Below is a small trained network, with its code and all its weights. Each question gives an input and a class and asks what happens when units are switched off, that is, made to give their printed mean instead of their output.

import numpy as np


def w(rows, s, z=0):
    codes = np.array(rows[::2]) - 128.0
    scale = np.full(codes.shape[1], s)
    scale[-1] = z or s
    return codes * scale


def norm(h):
    return h / np.sqrt((h * h).mean(-1, keepdims=True) + 1e-5)


def f(y):
    return y / 2 * (1 + np.tanh(0.7978845608 * (y + 0.044715 * y**3)))


def log_softmax(a):
    a = a - a.max(-1, keepdims=True)
    return a - np.log(np.exp(a).sum(-1, keepdims=True))


def net(x, mask):
    res = np.array(x, float).reshape(1, 5) / 4 @ E
    u = 0
    for l in range(2):
        y = f(norm(res) @ A[l][:, :-1].T + A[l][:, -1])
        res = res + np.where(mask[u : u + 6], y, B[l][:, -1]) @ B[l][:, :-1]
        u += 6
    return log_softmax(norm(res)[-1] @ U[:, :-1].T + U[:, -1])


A, B = {}, {}
E = w([
[33,151,40],'x0',
[124,67,253],'x1',
[253,224,147],'x2',
[183,29,151],'x3',
[203,89,5],'x4',
],0.0045)
A[0] = w([
[180,86,168,254],'L0N1',
[71,179,149,164],'L0N2',
[167,168,209,227],'L0N3',
[144,104,126,124],'L0N4',
[240,201,104,106],'L0N5',
[157,111,1,26],'L0N6',
],0.011,0.0034)
B[0] = w([
[155,215,184,232],'L0N1',
[150,184,110,197],'L0N2',
[109,137,112,253],'L0N3',
[95,255,89,131],'L0N4',
[182,157,47,227],'L0N5',
[84,82,42,216],'L0N6',
],0.0083,0.0045)
A[1] = w([
[67,170,108,192],'L1N1',
[53,96,199,24],'L1N2',
[145,174,190,92],'L1N3',
[74,99,76,4],'L1N4',
[9,103,184,196],'L1N5',
[116,111,73,225],'L1N6',
],0.013,0.0029)
B[1] = w([
[179,116,131,222],'L1N1',
[112,134,49,178],'L1N2',
[87,57,183,204],'L1N3',
[106,84,167,183],'L1N4',
[246,160,102,254],'L1N5',
[168,88,183,215],'L1N6',
],0.012,0.0054)
U = w([
[124,112,204,255],'0',
[8,17,36,31],'1',
[225,201,63,75],'2',
],0.013,0.0024)

Each question gives the input, the list of numbers given to net, and the class t.
The units are the neurons (one row each of A and B). Each row of codes is followed by its name. A weight is (code - 128) times the scale printed after its matrix; where a second scale follows, it is the last column's (A, B and U).
mask holds one flag per neuron, layer by layer. A switched-off neuron (its flag False) gives its mean, the last column of its row in B, instead of its output. The means were averaged over made-up inputs and are rounded, as every weight is.
A unit's drop is (log p(t) with every unit on - log p(t) with that unit switched off) / (log p(t) with every unit on - log p(t) with every unit switched off).
The circuit of an input: a set's keep is (log p(t) with only the set's units on - log p(t) with every unit switched off) / (log p(t) with every unit on - log p(t) with every unit switched off). Starting from all 12 units, units are removed one at a time, each time the one whose removal leaves the highest keep (on an exact tie, the one counted first), for as long as the keep stays at least 0.8.
units of the circuit, in order: the units of the circuit, biggest drop first
most important unit: the unit with the biggest drop
k most important neurons: the k neurons with the biggest drops, biggest first
k most important neurons of layer l: the k neurons of layer l with the biggest drops, biggest first
drop of u: that unit's drop, to one decimal
input [1,-3,5,3,-8], class 0: 3 most important neurons -> L1N5, L1N3, L0N6
input [5,-7,6,5,7], class 1: 2 most important neurons of layer 1 -> L1N5, L1N1
input [-1,3,-2,1,5], class 0: most important unit -> L0N5
input [-5,0,-6,-6,4], class 0: units of the circuit, in order -> L1N4, L0N5
input [6,4,2,-6,6], class 1: 3 most important neurons -> L1N5, L0N6, L0N1
input [7,-6,3,4,1], class 1: units of the circuit, in order -> L0N6, L1N5
input [-3,1,-2,0,-5], class 2: 4 most important neurons -> L1N5, L0N5, L1N2, L0N3
input [6,-3,-1,7,-4], class 0: 2 most important neurons -> L0N1, L1N4
input [7,3,6,-4,7], class 1: 3 most important neurons -> L0N6, L1N5, L0N1
input [-1,8,-3,-5,3], class 2: 4 most important neurons of layer 1 -> L1N5, L1N2, L1N6, L1N4
input [4,-7,0,1,-5], class 0: 2 most important neurons -> L0N5, L1N6
input [4,6,6,8,3], class 0: 3 most important neurons of layer 0 -> L0N1, L0N6, L0N2
input [7,-3,-4,2,-3], class 2: 2 most important neurons of layer 0 -> L0N5, L0N6
input [0,-3,0,-1,3], class 1: 2 most important neurons -> L0N6, L1N5
input [-4,-1,-4,-1,8], class 1: 2 most important neurons -> L0N6, L1N5
input [-6,-6,1,1,-8], class 0: units of the circuit, in order -> L1N5
input [-6,6,-8,-6,-4], class 2: 2 most important neurons -> L1N5, L1N2
input [3,5,6,7,0], class 0: 2 most important neurons of layer 1 -> L1N3, L1N5
input [-3,2,-2,7,5], class 0: drop of L0N1 -> 0.4
input [4,-4,0,7,4], class 1: drop of L0N6 -> 0.2
input [-6,1,-3,0,3], class 0: most important unit -> L0N1
input [-5,2,-6,-4,-1], class 2: drop of L1N5 -> 1.0
